(1) [ 370  131  118  -61 -236 -478  224  119  305   37   36 -113  -17  488
  -18  -46 -133  -61 -181  -17  166  244  158 -153 -308  258  -80 -122
   92   32  -72  183   59]
(6) [-148   55  -69   96 -438  220  221 -392   10  107   79   -6  -28  -18
 -124   36  176  -41  -34  -12 -202 -123  129   71  223   41   46 -277
  165 -146 -293   61   85]
(1) [ -58  138  121  -96   -6  -57   70 -123  -77  -90   65  -27  -47  136
   42  -23  -42  -19    2  114   41  -42    9  -67  -56  -43  -14 -114
   75  118  127   85  124]
(9) [  63  -45  228  -50 -101 -118  122  153  -94 -223   83   34  -36   97
   -4  110  152   56 -116   63   16   96 -202   83   77 -113  -75   64
 -249  264  165   21   76]
(1) [  61  -36  193  244 -272  -36   73  290  206  -60   75 -226  -20 -101
  -39  -43 -156  192    8    3  131   77  -59  -19  118 -119  -75   51
 -288  267   58 -105   14]
(6) [-271  -42  146  219   25  141 -143   29   28 -254   87  -56  140  -55
  -38  107  -40   68   12   51  -71 -167  -19  -24   13 -136  224   32
 -237  150   62   14  -40]
(6) [ 165  -17  103   66 -535    4  275   -2   41   42  100 -207 -203 -127
  -38   34   77  106  -82    3   15   17   15   62  317    2 -182  -70
  -72  200 -108  -17  124]
(1) [ -59 -154   39  121  270   13 -152  284   94    9 -130  227  259 -137
 -106  -20  110   13  -72  -17 -151   94 -442   28   -2 -128 -127  107
 -422  -71   79 -365 -170]
(9) [  61  -75 -128  -44 -141   24   30 -215  -11   93  -26   -7  -88  -43
   -6   96  129  -90 -120  -49  -83 -112  174   37  106  151    1  -87
  131 -107 -261   35   12]
(6) [ 349 -142  303  108 -727 -319  439  268  347   48  -25 -279 -366 -149
  -16  209  333  180  -65  140   80  -72   27 -204  273  422 -104  -14
   -2   99 -105  251  109]
(4) [ 168  100   61  420 -701  266  187   75  186  133   -8 -436 -212 -386
   47   93  -99  257  189 -103   25 -106  328  -17  344   16  188  213
  -77  213 -156   56   75]
(6) [-292   90  -20  152  507  156 -266   49  -67  113 -232   51  262 -180
  139 -172 -114  151  263  -47 -119  110  -23 -156 -189 -236  225  251
 -149  -86  340 -222   -5]
(1) [  33 -122   15  191 -220  -26   33  154  244   99   61 -179  -10 -113
  -89 -146 -186  115  -60  -53  135   87    1   27  141  -84 -202 -119
 -163   95 -135 -216  -22]
(9) [-145 -109  -61 -152   44   50  -42 -298 -206  -88   70   53  -26  -27
   -7  106  186 -101 -158   34 -163 -161   30   49  113   29  -17 -138
   65  -25  -98   31   46]
(6) [ -96 -235  -43  -50  528  -20 -251  328  -82   17 -118  160   89 -188
   49 -151  -44   97   68  -29  130  180 -285   88  -12 -243 -168  179
 -239   10  241 -314 -105]
(1) [ 198  127  -72  -34   76  -18  -19   54  -46  160 -159  -62  -37  -96
  136  -12  -31   32  119  -72  -35   75   97 -100  -83   93   69  255
   73  -48  102   15   12]
(9) [ -14   59  146  177   11   49  -53  335   64 -128   53 -148   28  -81
   32  -55 -228  183  198   10  159   72  -69  -26  -35 -164   89  218
 -183  217  250   11  -37]
(9) [ -19  -84 -168 -283   56 -105  176 -348   23  245 -172  442  -82  189
  -92   50  457 -281 -120   96 -102  -99  -67   30  -17  306 -127 -381
  419 -522 -311   76    6]
(4) [ -21  100  148   95 -348   54  176  -52    4  -66   88 -203 -117  -67
   20   66   35  115   82   66  -28  -86  100  -80  126   34  101    0
   37  140   54  177  117]
(4) [ -70 -218  -30  230 -298   18  132  151  302  168   -3  -38   96 -228
 -212  -32  208  111    9  -31 -196   31 -173  -78  175  198  -76  -99
  -69 -292 -186  -63 -138]
(4) [-561  -83  -16 -139  536  195 -187 -334 -330  -62 -133  269   34  -99
  134   -4  248    8  174  141  -89 -173   16  -20  -11 -189  226  -72
  161 -158  230   22  114]
(9) [ -51   53  -83  173  209  173 -390  148  -45 -146  114 -412   40 -244
  140  -55 -555  133  184 -103  141 -128  298  -91  -93 -122  227  314
  -71  267  142   21 -101]
(1) [  53  264   94  167 -369  165   93 -214   -6   64  -25 -387 -265 -168
  204   38 -213  138  175   25  126 -204  479 -122  134  -37  216   71
  140  287    1  132  235]
(4) [-391  -33 -231 -294  787  -34 -304 -303 -310  -67  -11  390  416  337
  -16 -132   68 -205  -81  -67 -270  170  -97   16 -408 -101  111  -96
  117 -353  152  -37  -79]
(6) [ 350  -31  214  169 -815 -101  423  154  238   61   36 -281 -316 -164
  -43  179  213  152  -67   40   34  -45   54  -36  356  229 -105    8
  -70  186 -179  137  112]
(4) [ 128  125 -271 -378  393  -22 -209 -233 -266  -92  159  234   82  414
  -32  -99 -318 -370 -233  -84  134   54  -15  277 -237 -149 -227 -174
  154   28 -137  -97  -79]
(6) [-328   -4  261  303   39  175 -125  104  -11 -162   13 -194  121 -278
   59  -36 -108  264  105   70  -62  -61  -86 -103  127 -346  120  120
 -427  333  297 -214   90]
(4) [-117  -55  182  215 -157  -20   96  185  217 -137   26   85  120  108
 -130   96  143   64   27   55  -33    7 -135  -18  -33   24  161  -24
 -156  -43    1  107  -67]
(9) [-344   -2   60  308  -10  252  -95   67    5  -49   56 -185  205 -267
  -25  -89  -89  248  211  -43 -181   24  -23  -91   73 -197  210  138
 -209   41  196  -71  -20]
(9) [-254  102   -3  119  215  124 -143   -2  -17   14   22  -76  214  -75
    2 -195 -220  102  154  -13  -83   66  -50 -112 -111 -183   67   27
  -80   -9  209 -129  -13]
(9) [ 465  102  103  -90  -73 -250   25  183  -23 -127  -74  -96 -142  176
  171  251    5  -46 -107  -53   98   40  185  -36 -155  184  142  345
  -63  239   51  220   31]
(4) [ -34  -93   -7   14  -18  -30   35   56  156  -30   38  220   66  159
 -170   11   69 -119  -93   39   54  -19 -181  112  -19   25  -96 -207
  -13 -139 -178  -34 -113]
(1) [  85  -40 -411 -135  170   46 -100 -260  -30  385 -135   79   40  -62
    1 -161  -40 -147  -52 -188 -102   83  178   41  -38  128 -130  -87
  277 -374 -283 -171  -69]
(4) [ 147  114 -207 -393  318  -11  -45 -249 -328  168 -113  177 -137   40
  146  -81    8 -180  -18  -10   42   32   18   87  -45  -24 -195   -6
  271  -75   41  -81   86]
(6) [-331 -157 -115 -150  704  -31 -295    5 -128   40 -114  234  189  -19
   49 -205  -25   -7   77   23   14  100 -151  -39 -194 -155  -43  -30
   20 -207  223 -192  -62]
(1) [ 265   70   36  -36 -599  155  281 -251  -73  114   22 -120 -413 -218
   24  134  111  -52 -134   63   79 -244   89  174  483  -16 -266 -164
   47  258 -296  -94  194]
(4) [  24   16  122  127 -311   83  198   64  100   33  -50    5 -146 -114
  -21   94  174   81  112   77   37  -90  -34   11  180   42   52    2
   12    6  -36   83   46]
(6) [ 240 -108  -36 -152   36 -150   -6  192  -33  -34   59    6 -111   55
    3  -21  -80  -36 -115  -40  199  123  -81  142   29  -20 -238   40
  -46  126  -19  -57  -41]
(9) [-206   41   82   21  111   84  -84  -69 -163 -149   85  -72  114  -46
   30  -21  -43   72   15   24 -127   -5  -53  -39    1 -173   67   46
 -144  148  202  -38   56]
(4) [-371  -33 -104  -17  366  175 -134  -62 -264  -76    4  180  344  -41
  -37  -23  219   58  155  -79 -403  145 -179  -22 -128  -74  262  189
  -31 -277  264   67  -94]
(6) [-364  -39 -192  -80  569   42 -252 -214  -80   95 -117  224  242  106
   30 -165  -26  -73   86  -34  -85   51   74  -63 -271  -64  151  -97
  175 -334   63  -61  -47]
(6) [ 262   61  289  233 -534  -85  163  190  201 -145   99 -338 -194  -14
   32  128 -165  135 -114   28  206  -54  139    1  174  -62  -28   55
 -288  496  -55    6  120]
(9) [  55  -10  110  368 -381  162   76  366  159  -29  110 -285   54 -268
  -82  -45 -159  276  137 -105   -4  137  -97   41  206 -157   16  232
 -341  219   77 -100  -65]
(9) [ 181 -102  167  273 -328   27   65  495  148 -154   89 -225  -65 -188
  -30  108  -60  237   95  -64  126   89  -75   74  167  -52   68  324
 -318  274   83   58  -88]
(1) [ 105  110  -81   45  -54  -57    4 -110   77   91  -39  -41  105  168
    8   -8  -75  -60  -73 -118  -88   92  197  -48 -158   84  105   13
   38  -74 -118   24    2]
(1) [ 548  -48   69  101 -635 -233  313  325  279  103   95 -230 -159   47
 -106    9  -60   71 -212 -130  143  257  -26  110  184  115 -320   31
 -197  210 -227  -70   -5]
(4) [ 466  142   26 -120 -399 -260  368 -113  217  405 -250  -23 -371   62
  103  -11  133  -70  -72   58  184   18  196 -104   80  287 -245 -166
  283  -69 -230   -5  205]
(1) [  52   19    9 -159  129  -14   15  -38 -101   63 -111  139 -105  -83
   53   21  133  -69    7  101    3  -87 -151  -13   51   27 -132  -13
   58  -36   61  -69   36]
[-148 -115 -189 -193  461  -93 -287 -239 -107   -1  -33   69  101   84
   60  -33  -60 -156 -136  -25  -53  -86  161  -72 -199   78   27 -106
  149 -159  -67  -28  -43] | (9)
[ 405   26  101  -49 -109 -242  115  423  139  -29   62    5  -33  168
  -67  -69 -161   -7 -113  -28  227  266 -273  106  -49  -43 -323   78
 -219  203   57 -123  -67] | (9)
[ 289  103  130  324 -568   99  156  214  170  120    2 -459 -206 -327
   81  -20 -240  267   87  -90  138   42  189  -18  293 -103  -51  217
 -237  391  -21 -130  110] | (1)
[ 234  207   18  -14  -77   41   30  177   34   -3   26  -77 -152    0
   44  -24 -253  -17  170   41  241  -53   -4   17  -40    7  -32  115
  112  124   65   89  -33] | (9)
[-102  284  113   45  221    3 -100  -53  -43  -15  -35 -117   69  128
  159 -187 -366   76  141   33  149   80  147 -125 -224 -261   97   39
  -34  227  287  -80  149] | (9)
[-354 -191   65 -168  311  -26  -85  -62  -57 -176   56  230  -61   46
  -46    7  139  -72   36  235  143 -222 -166    6   -5  -11  -38 -278
  170 -113   65  102  -18] | (1)
[  38 -155  -42   94 -409   66  112 -209   -2   49   70 -154  -88 -126
  -46   95  135   30 -235 -106 -124  -33  179  124  313   -9  -78 -113
 -115  108 -303  -98   88] | (9)
[-399  123  -26  -85  639   56 -353 -171 -210 -120   12   -5  252   49
  118 -177 -272   -4  123   56  -74  -40   35 -189 -314 -194  164   12
   32    2  346  -53   19] | (9)
[-229  125   14   87 -213  103   91 -363   30  -34   68  -54   74   98
  -55   89  111  -49   15   50 -239 -193  206 -140  -40  154  270 -189
  201 -155 -124  243   62] | (6)
[  94  220   52  178 -120  141  -23  211   54   -6   85 -247    3 -118
   24 -137 -399  134  201  -34  140   53   -5  -19    2 -177   -8  169
 -108  238  160  -70  -17] | (9)
[-428  -30   47   90  -19  124   -4 -302   21  -97   56   52  129    6
  -91   77  199  -22   28  120 -248 -246   41 -139   -4   91  240 -237
  120 -206  -56  164   15] | (6)
[ -91  -93   62  -80  165 -126  -31  -35   78 -107  -58  245   15  196
  -40  131  191 -142  -85  124   34 -143  -59  -25 -129  133   78 -148
   76 -144  -74  120  -46] | (1)
[ 126   -6  -46   49 -124  -25  121   79  -56  291 -102 -233  -67 -234
  128 -220  -48  261   93 -164   -5  360  109  -22  148 -137 -145  186
  -85   88  152 -208  154] | (6)
[-103 -327  164  400 -195  -60 -111  557  369 -231  224 -296  242 -250
 -237   14 -112  245  -53  -34  -91   33 -279 -113   92   49  -20  110
 -491  105   25  -74 -268] | (4)
[-234  139 -166 -287  773   11 -394 -153 -317 -198   71  193  288  261
   60  -99 -244 -207   40    6  -79   -9  -59  -46 -446  -94  133   49
  146 -113  262   62 -114] | (6)
[   1  -10 -194 -320  717  -48 -345   35 -325 -122    2  279  213  193
   52  -80 -144 -193  -88  -86   -3  160 -197  147 -290 -175  -89  149
  -55  -29  189 -146 -135] | (4)
[-354  -32  136  -24  211   77  -34   38 -126 -169  127  109  136   -6
  -75 -138    0   76   70  131  -24   43 -338   26   27 -278 -104 -128
 -144   72  279 -112   22] | (9)
[-196 -272   24  156  100   -4  -36  378  231    4   42  103  107 -100
 -173 -166  -19  137  110   22  153  136 -302   69   52 -104 -137  -82
 -141 -136   38 -139 -171] | (9)
[-269  -82  -74 -114  228  -41    6  -89   -6  -96   99  391  318  330
 -240  -36  223 -177  -96   25 -225  103 -320   70 -197   46   -6 -255
   62 -378  -44   60 -151] | (4)
[ -91 -127  -56    9 -133  -28  146 -177  205  196 -117  201  -85   42
  -98   13  258  -92  -41   73   21 -113   41    5   80  178  -46 -328
  226 -322 -302   17    8] | (6)

<76> [ 307  258   -8  -88 -108  214 -108  -15  113   -7  155 -249 -148  -26
  247 -141 -243 -180  251   11 -125 -281  -70 -153  174 -157  -99 -212
  354   49  -55  122  208]
<71> [ 118  204  129   11 -172  -93 -216  -58   66   25  -52  -65  104  177
  -34   88  -23 -121  -44  131 -177 -123  -31  148 -178  -95   95 -102
 -132   63 -150 -235   59]
<69> [ 249  -17  137 -501 -237 -273 -249  -97 -123  -38 -174 -212 -282  101
  212  206 -185   36   10  277 -287   -6   18  -63   92 -307   56    2
 -131  112   98 -484  204]
<71> [ 260  113 -132 -297 -233   63    0   11   11  141 -117 -122 -107  240
 -121  109  -68   64  -26  343 -209 -139 -172  -29 -120 -263  267 -289
  171   54 -255 -317  356]
<69> [ -19  101  132  321  157   -1  -97 -108  -95 -176  -76  -19   73 -128
   -6 -144  -47 -175  146 -197 -151  142  137 -106  209   96 -172  110
 -182  -11  208  200 -140]
<71> [ 145  167  -10   24  -60  152 -223  -18   45  238 -151   23  144  185
 -309  -45  159 -165  -23  114 -189   17 -130   64  -68 -147  136 -209
   27  -63 -179   71  129]
<76> [  15  -40  151   15 -188 -296  165 -302 -205 -137  -88   60 -253 -186
  554  222 -180   -4  317   94   48  -26   -7    3   20 -191  -64  305
   73   48  190 -313 -142]
<76> [ -67   22  -19   19   61   36  -46  -11  -50 -118   65  -79   36  -95
   17  -55  -75  -90    5  -18  -15  112   19   19   82  -52  -77   90
  -41  -38   74  130   33]
<77> [  32 -124  -10  -91  199   95 -240  229  186   12  152 -101   26   63
 -256 -188   59   63 -204 -261   62   -6  152 -199  119  368 -192 -223
  -17   87   43  152   34]
<80> [ 262  292  123   -9 -315  -26  -10 -220  -51   99 -118  -24  -99   16
  367  134 -119 -201  302  255 -176 -228 -166  115  -47 -416  128   11
  172  -21  -94 -164   44]
<69> [ 375  327    1   61  -94  223 -112  108  180   50   34 -190   36  179
 -111 -127 -113 -115   33   41 -228 -321  -16 -142   12   35   64 -422
  160   98 -215   -7  206]
<77> [  59  163  192  187 -262 -218  -74 -269 -106   -7 -112   94   66   -9
  232  239  -32 -212  133  200  -18  -25  -83  234 -234 -209   50  146
  -27   10  -49 -308  -95]
<71> [-203   12  125  374 -127 -359   13 -590 -274 -158 -251  176  -54  -38
  161  190  -65 -131  417   34  -91  220  -94   66 -182 -144  -54  297
  -27   74   94 -401 -103]
<69> [-106  -61  -67  -55  120  -26  -79    8   15 -217  122 -172  -44    3
  -87 -100 -151   55  -29 -121  -49   80   84 -132   74  136 -135  -29
  -53  101   64  -27  132]
<80> [ -14  190  149  488 -199  -55 -187 -545 -231   19  -68  181  110 -252
  285  128  -11 -565  449  105  135  227 -225  217 -138 -332 -199  279
  341 -115   59   42 -104]
<77> [   2  -81   18 -124   35 -131  132   60  -59 -116  -99  -47 -119   33
   29   39  -69  213  -55    4 -127  -11  120 -110   91   58   69   34
 -219   67   94 -174  -17]
<80> [ -30   13  188  560   51 -111   65 -114  -95  -48 -114  264  195 -134
   -8   63  139 -139   34 -137  159  105  116   34  -98  270 -105  131
 -106  -10  106    3 -353]
<71> [ 351   74 -189 -543 -253  190 -128  126   86  279  -16 -190 -151  235
 -121   73  -40   27  -99  387 -134 -166 -231  -31  -58 -347  236 -380
  340    8 -285 -184  467]
<80> [  15 -137 -131 -365  -67   30  -19   87   19   81   92  -74 -118   18
   16   65  -22   92 -109  142  107   15  -88   12  -21 -126   34  -46
  169  -11  -54  -66  186]
<77> [ 240   91   69 -176 -104  -20 -179   97   -3   16  -80 -133    5  102
  -74   64  -45  -46 -155  172 -175  -33   40  -15   19  -81   79 -146
 -117   37  -35 -165  131]
<77> [ 249  157 -103   61  -19  399 -114  236  144  235  150  -17  206  -19
 -207 -110  118 -241 -163   84  156  -72 -108   45  -25   -8    7 -285
  329 -126 -197  366  124]
<69> [-183 -188 -191 -109   29   -3  -89  -31  -29  -22  106  -18   42   29
 -252   44   21   21 -147   66  171  242  -95   37 -164   27  -48  -28
  139   17  -77  -94  211]
<77> [ -45   92   37  141  105   98 -198   54  101  136  -77   60  222  148
 -343 -126  201  -87 -100 -105 -128   43    4   75  -39   84   47 -107
 -184  -51  -90  191  -48]
<80> [-118  268   45  255   49   25 -122 -198  -17  -51 -157  -26  166  141
 -193 -134    8 -155  178  -53 -381   48  -53   97  -11 -143   93   22
 -254  -29  -72  101   19]
<77> [ -47    2 -110   54  189  249   20   79   66  102   21   18   30  -16
 -173 -234  101   -8   66 -176  -29   29  -24 -108  177   51  -35  -76
   90  -88   10  404    5]
<76> [-171  -88 -107 -158  -32  -74   97  -98 -133  -14  -87   21  -48    9
  -17   92   -2   80   11  157  -50  166 -103  107  -47 -237  128  159
  -65  -62   -4  -90   90]
<76> [  61  -45  -80 -261  215  101  261  408  125  -89  -15 -163 -121  117
 -118 -189  -56  416 -206 -144 -241 -212  230 -257  289  222  154 -164
 -328   56   53  117    9]
<76> [ -92 -116 -192 -275   49   76  135  192   47  161  -92   33   18  203
 -326    1  157  270 -233  114  -79   23  -66   42  -68  -46  276 -113
 -123  -52 -158  -13  129]
<69> [  41 -144  -59 -327  147   15   39  332  139 -104  126 -192 -129   75
  -74 -107  -85  307 -249 -129  -42 -127  198 -215  174  259  -19 -155
 -162  111   59  -13   74]
<69> [ -82 -197  -52 -272  -20 -119  -57   11  -55    1    4  -21  -86   15
  -28  105    8  108 -127   89   70  138  -12   20  -34  -49    0   62
  -28   15   39 -163   88]
<71> [-246 -262  -94 -159  131 -116  321  -22 -129 -115  -35   54 -220 -127
  175    7  -41  293   87  -86   54  109   53  -97  164   -8    4  264
  -87  -23  202   17  -94]
<76> [  93 -137   75 -100 -107 -197  202  126 -112   33 -172  132  -24    6
   45  261   83  195 -242  206   75   10   90   55 -102   35  185   69
 -206    2   32 -319 -131]
<69> [ -54  -48  -23   31  109   46   30  189   18  132 -154  124  189  132
 -377  -14  245  111 -278   12  -66   97   50   72  -53  108  185  -61
 -291  -77  -67   82  -77]
<69> [ 226  157  -78  -19  -55  191   -5  157  162   74   76 -109   32  142
 -136  -74  -41    3  -69   48  -60 -235  -32  -85  -49   71   82 -333
  167   61 -206   -6  172]
<69> [  32 -103  -80 -124  204   34   78  341   12 -112  -87 -105   56  128
 -407  -84   30  274 -382  -35 -175   80  220 -184  125  275  123 -173
 -384   53   33  -23   71]
<76> [ -36   89   85   63 -106   59 -462 -268   72  233   94   63   99  -19
   48  -28  121 -407  208  -33  120   76 -220  203 -115 -213 -197   36
  308  -81  -68  179   20]
<71> [ -64 -132  -76  -31  201   26  562  398   38 -198   76   -5  -69  -96
   97  -58  -65  439 -226 -134   76 -179  260 -149  171  318  119   55
 -273   14  111  102 -199]
<80> [-159 -125 -114 -173  -32  -47    9  -72  -11   75    3   38  -48   71
  -63   61   50   90   -6   72   54   79 -122   81 -117 -112   65   40
   69  -13  -75  -95  100]
<80> [  38 -207  -11 -210 -236 -120  -54  -21  -59  289  -46  212   13   13
   10  324  211  -12 -193  304  334  106 -169  230 -306 -150  100   41
  209  -68 -115 -272    5]
<71> [ 136   84  -94 -103   51  188   66  304  138   36   51 -111   76  127
 -219  -97    8  114 -234   32  -91 -155   53  -57   28  103  143 -252
  -71    7 -140   92  114]
<77> [ -36   59   92   77 -170 -192   18 -194  -90  -55  -59   54    6   -7
  182  183  -55  -68   88  142    1   -1  -57  162 -175 -147   50  146
  -41   22  -25 -264  -47]
<77> [ 190 -171   16 -473  -63 -135  -38  196  -69  -71  -30 -174 -210    3
   82  135 -120  190 -240  175  -47   22  128 -135  140  -29   29  -38
 -124   73  125 -274  136]
<76> [-196  -30 -124  144   58   78  -49 -111   37   73   45   88  119   60
 -234  -61  109  -57   41  -64   87  116 -129   72 -155   30  -19  -30
  135  -27 -124   91   61]
<71> [-281 -281  -13   49  212 -160    4 -148 -221 -114 -159  112  -51 -117
 -127  -15   83   82   36 -141    3  415   85  -97  147   74 -121  268
 -207  -36  275   39 -108]
<71> [ 194   75  179 -109 -256 -121 -208  -74   27  101   48   -6  -33  -27
  299  187  -32 -181   21  162  105 -131  -58  152 -123 -160  -49   23
  132   19  -30 -201  -30]
<71> [ 210  206   -7  271  -33  270 -126   86  170   68  225  -37  176  -49
  -48 -113  -10 -278   -5  -56  181 -160  -45   -8  -77  144 -139 -253
  353    1 -156  223   47]
<80> [-148 -319  -57 -283  -21 -168 -186 -116  -91   38   32   29 -127  -37
  -20  131   45   39  -61   50  203  271  -63    7  -61  -43 -135  114
  125   22   92 -186  100]
<80> [ 294  -65  -69 -293  -95   -6  154  293  -79  -42  -80 -120  -79   41
  -85  163  -83  191 -341  302  -38  -23   96 -115   27    7  191 -175
  -80   43  -25 -281  175]
<80> [ -95 -166  -17   37  128 -101  -21  -73 -123 -213   13  -51  -86 -119
  -19  -25 -101   34   23 -114   39  221  113 -178  123  152 -190   92
  -33   69  200  -55   17]
<69> [ 414  402  247  -54 -464 -178 -179 -388 -135   58 -273 -105 -171   96
  434  234 -218 -291  405  388 -404 -232 -173   96  -56 -569  154  -11
   94   57  -78 -452  128]
<76> [-125  -84   61  -39    7 -186   13  -95  -65   13 -172   89  -33   86
  -36   72   77  123   14   -6 -113   72   22   41  -36  -23   85  116
 -235   17   47 -164  -89]
<77> [ 129    5  223   75 -276 -292  -66 -182  -94  -60   11   71  -46 -116
  394  309  -92 -144   48  168  202  -51    7  137 -203  -53  -92  151
   86   77   51 -411 -131]
<76> [ 196  140   30 -220   -8   -4 -115  194  -40  -56 -211 -199   58  205
 -284    1  -42   68 -266  198 -437   24  108  -33  100 -105  237 -163
 -434   18  -36 -139  179]
<80> [ 209   87  264  159   84  -66 -149  120   50  -83  -62  -40   35  -27
   47  -76   -8  -51  -56 -194 -124 -104  264 -154  190  273 -132  -57
 -270   76  175   35 -218]
<77> [ 253   12   -9 -328 -161  -82 -128   55    3 -177  130 -302 -199   20
  162   98 -306   21  -73  176  -49 -105   47 -147   32  -45  -71 -161
  128  170    1 -354  292]
[ 294  147  133  -43  -38  -22 -212  -56    2  -94  -71 -202 -149   39
   90  -76 -183  -92  153  -42 -276 -110   99 -250  214    8 -112 -163
   -1  129   98 -111  102] | <77>
[-150 -107 -107  -92  210  137  -66  175  125 -124  292 -145   10  -93
  -50 -201  -68   35 -107 -229  145   37   85  -85  140  196 -208  -13
   47    7   74  299   51] | <71>
[ -93  -56  -54  263   98  106  302   16    6   25   66  178   16 -160
  107  -61   71   44  112 -152  238  -44    0  -35   22  148  -49   85
  173  -66   37  236 -201] | <77>
[-270 -206  -80   12   87   -7  -46  -35   -9   94   72  156   97  -55
 -133   18  182   -8  -86  -63  259  222  -75  139 -118   42  -70  137
   59  -87    4  129  -64] | <69>
[-117  109   61  226  -67  -20  -54 -259   -5   85  -25  133   69  -18
  107    4   65 -183  255  -39   21   -3 -140  161 -116 -141  -27  125
  106  -55  -50   71 -103] | <80>
[ 184   65  262   14 -226 -289  -83 -285 -189  -64 -189   20 -180 -102
  432  216 -130 -137  255  136 -103  -15   22    1   44 -214  -58  195
  -30   54  179 -336 -117] | <77>
[-135 -191 -166 -310  188  152   33  328  226   66  242  -80  -34   63
 -148 -167   66  257 -237 -183  146  -95   52  -67   75  212  -27 -124
   18    3  -46  237   58] | <80>
[ 224   95  -45   36  -65  239    5  115   96  184   93   21   39  -41
   18  -41   52 -128   -2   50  145 -144  -84  -18   -2  -13   -5 -184
  328  -60 -114  189   41] | <71>
[ -78  -96  112  -39   46 -155 -273 -117  -29  -10  -62    5  -16   26
  -55    0   50  -51   15 -104  -51  153   53  -19   35   47 -135   73
 -135   43  121  -71  -43] | <80>
[ 484  139  317  -75 -465 -274   16 -198 -126  147 -228   94 -234  -46
  598  386  -86 -118  216  345   -8 -285  -47   47  -87 -290   93   42
  171   62   30 -528 -133] | <80>
[  92   20   20   66   39   92 -152  -33   82  -11  143  -70  -55  -71
   72 -120  -67 -126  129 -161   85  -58   16 -150   99  121 -225 -103
  249   55   47  126   29] | <77>
[-110  -89   98  152   70   28 -314   61   56  160   90  168  291  -73
 -194   13  275 -235 -236  -85  291  215    5  222 -135  136 -155   74
  -36 -116   12  232 -176] | <76>
[ -57   44   97  210  141    2    8   62   95  -34   -3   50   90   26
  -61 -128   67   38   -1 -239  -51  -83  132  -45   56  241  -49  -11
 -193   27   45  140 -193] | <80>
[-242 -229   76   80  -36 -328  254 -122  -98 -139   21  179  -86 -125
  293  216  -15  188   23  -42  268   35   70   90 -158  130  -48  309
  -87   59  124 -289 -255] | <77>
[ 106  173  113  131   80   93 -396   82  105   26  -18  -92  236  123
 -329 -141   80 -219 -152  -90 -186   49   80   11   22  120  -66 -186
 -200   11  -43  141   35] | <76>
[-335  -78  -63  528  321  105  519    4   -6 -225  163  185   33 -306
  196 -219  -16  123  226 -437  263  -21  138 -115  157  358 -177  263
   32  -56  192  454 -383] | <71>
[ 120   32 -149 -303 -132   -7  158   90  -67   76 -228  -68  -64  249
 -228  127   -8  224 -155  343 -282  -32  -89    4  -88 -229  386 -170
 -131   13 -191 -313  267] | <76>
[ 130  194   60   28  -50  -68  316   54   -6 -216  -71 -133 -128   40
  246   -3 -239  184  109   27 -283 -299  125 -109  109  -12  161  -14
 -215   98   14 -170  -34] | <69>
[  14   77  -30  123  -82  -82  -98 -210  -78 -101  -85  -53   19  107
 -152   57  -94  -82   85   96 -137   92  -64  -35 -141  -34   13  -91
   40  102  -87 -282  181] | <71>
[  76   64  -58   83  -15  170  214   14  -72  109  -65   95   -4 -117
   93  -17   50  -54  110   79   36  -13  -84   13   88 -160   88   47
  154 -140    1  227  -51] | <77>
